Below is a small trained network, with its code and all its weights. Each question gives an input and a class and asks what happens when units are switched off, that is, made to give their printed mean instead of their output.

import numpy as np


def w(rows, s, z=0):
    codes = np.array(rows[::2]) - 128.0
    scale = np.full(codes.shape[1], s)
    scale[-1] = z or s
    return codes * scale


def f(y):
    return np.maximum(y, 0)


def log_softmax(a):
    a = a - a.max(-1, keepdims=True)
    return a - np.log(np.exp(a).sum(-1, keepdims=True))


def net(x, mask):
    res = np.array(x, float).reshape(1, 7) / 4 @ E
    y = f(res @ A[0][:, :-1].T + A[0][:, -1])
    res = res + np.where(mask, y, B[0][:, -1]) @ B[0][:, :-1]
    return log_softmax(res[-1] @ U[:, :-1].T + U[:, -1])


A, B = {}, {}
E = w([
[103,95,172,192,129],'x0',
[254,169,189,176,156],'x1',
[130,125,128,129,129],'x2',
[66,168,232,59,220],'x3',
[128,128,129,128,126],'x4',
[131,129,127,125,129],'x5',
[45,235,92,226,136],'x6',
],0.0072)
A[0] = w([
[190,156,153,160,130,68],'n0',
[58,86,189,135,160,6],'n1',
[172,132,141,174,116,70],'n2',
[211,145,158,136,98,62],'n3',
[60,83,99,35,75,7],'n4',
[207,150,123,143,108,140],'n5',
[134,86,188,128,197,134],'n6',
[61,169,70,138,114,177],'n7',
[110,170,141,46,224,100],'n8',
[122,142,46,77,172,149],'n9',
[81,20,92,127,136,212],'n10',
[149,85,77,182,84,16],'n11',
[105,222,88,192,129,64],'n12',
[196,125,9,166,81,55],'n13',
[182,110,90,63,114,115],'n14',
[154,156,157,120,157,240],'n15',
[131,71,108,188,60,27],'n16',
[170,106,116,89,92,162],'n17',
[167,129,71,154,78,61],'n18',
[166,185,121,93,110,149],'n19',
[168,129,85,134,71,59],'n20',
[122,151,73,79,141,141],'n21',
[145,56,137,109,192,86],'n22',
[89,181,167,120,195,126],'n23',
[55,115,168,123,111,45],'n24',
[72,62,96,134,67,211],'n25',
[133,161,173,114,128,24],'n26',
[102,176,105,168,141,130],'n27',
[167,170,188,121,152,198],'n28',
[152,53,138,108,119,137],'n29',
],0.011,0.0023)
B[0] = w([
[162,127,139,187,65,190],'n0',
[91,82,120,133,97,204],'n1',
[155,143,150,152,62,175],'n2',
[176,122,156,174,54,199],'n3',
[159,123,196,154,53,237],'n4',
[162,134,191,182,72,200],'n5',
[138,120,84,111,124,219],'n6',
[185,227,182,182,102,228],'n7',
[93,36,16,157,168,252],'n8',
[117,113,210,190,80,186],'n9',
[178,184,205,200,94,239],'n10',
[32,75,57,77,192,207],'n11',
[194,197,146,30,196,223],'n12',
[85,57,67,109,191,255],'n13',
[169,181,150,154,196,205],'n14',
[108,120,125,170,99,201],'n15',
[86,60,110,95,168,206],'n16',
[175,168,123,137,177,198],'n17',
[77,63,95,87,174,203],'n18',
[124,106,187,254,37,169],'n19',
[6,90,29,95,150,191],'n20',
[63,150,93,211,39,176],'n21',
[191,170,126,77,202,193],'n22',
[73,99,23,105,172,233],'n23',
[106,133,108,160,105,189],'n24',
[132,178,192,191,99,242],'n25',
[106,80,89,176,108,160],'n26',
[199,178,211,80,117,193],'n27',
[117,67,100,134,21,220],'n28',
[231,190,152,82,210,205],'n29',
],0.0065,0.0069)
U = w([
[74,32,71,118,183,95],'0',
[162,126,154,180,119,220],'1',
[159,110,194,209,49,3],'2',
[253,245,149,6,242,43],'3',
],0.0076,0.0041)

Each question gives the input, the list of numbers given to net, and the class t.
The units are the neurons (one row each of A and B). Each row of codes is followed by its name. A weight is (code - 128) times the scale printed after its matrix; where a second scale follows, it is the last column's (A, B and U).
mask holds one flag per neuron, in row order. A switched-off neuron (its flag False) gives its mean, the last column of its row in B, instead of its output. The means were averaged over made-up inputs and are rounded, as every weight is.
A unit's drop is (log p(t) with every unit on - log p(t) with that unit switched off) / (log p(t) with every unit on - log p(t) with every unit switched off).
The circuit of an input: a set's keep is (log p(t) with only the set's units on - log p(t) with every unit switched off) / (log p(t) with every unit on - log p(t) with every unit switched off). Starting from the 12 units with the biggest drops (on a tie, the unit counted first), units are removed one at a time, each time the one whose removal leaves the highest keep (on an exact tie, the one counted first), for as long as the keep stays at least 0.8.
units of the circuit, in order: the units of the circuit, biggest drop first
most important unit: the unit with the biggest drop
top k neurons: the k neurons with the biggest drops, biggest first
drop when u is switched off: that unit's drop, to one decimal
input [5,-8,4,6,2,3,4], class 2: most important unit => n7
input [4,7,3,8,8,2,0], class 0: units of the circuit, in order => [n23, n8]
input [2,3,8,-7,0,0,-4], class 0: units of the circuit, in order => [n13, n11]
input [-7,-8,-3,6,-7,0,0], class 2: units of the circuit, in order => [n4, n9]
input [6,-3,4,-5,-6,-8,8], class 3: units of the circuit, in order => [n12, n27]
input [-6,-4,2,-4,-8,0,-8], class 3: top 3 neurons => [n29, n14, n17]
input [5,1,1,-7,-7,8,8], class 3: top 3 neurons => [n12, n27, n7]
input [-3,7,0,-7,-7,8,-3], class 0: top 2 neurons => [n13, n20]
input [-5,-3,-3,-6,8,6,0], class 0: top 4 neurons => [n13, n20, n11, n18]
input [3,-7,7,7,4,5,8], class 3: top 4 neurons => [n12, n7, n27, n28]
input [1,-2,6,-8,-2,1,6], class 0: top 2 neurons => [n13, n11]
input [4,0,-7,-7,3,3,-6], class 0: top 3 neurons => [n11, n13, n20]
input [-6,3,8,-5,2,6,7], class 3: top 2 neurons => [n12, n27]
input [-3,-1,-7,1,-7,1,8], class 3: units of the circuit, in order => [n12]
input [-4,3,1,8,-4,-4,7], class 0: top 2 neurons => [n8, n23]
input [4,-7,4,2,4,2,8], class 3: top 2 neurons => [n12, n27]
input [2,-8,-4,-1,-5,-5,-8], class 2: top 2 neurons => [n4, n10]
input [8,-7,-6,6,2,4,-7], class 1: drop when n10 is switched off => 0.6
input [1,-8,-3,0,-8,-8,-3], class 2: drop when n4 is switched off => 0.1
input [-1,-1,-8,-5,6,-2,-6], class 3: most important unit => n29
input [3,-6,-8,4,-6,8,-1], class 2: drop when n10 is switched off => 0.2
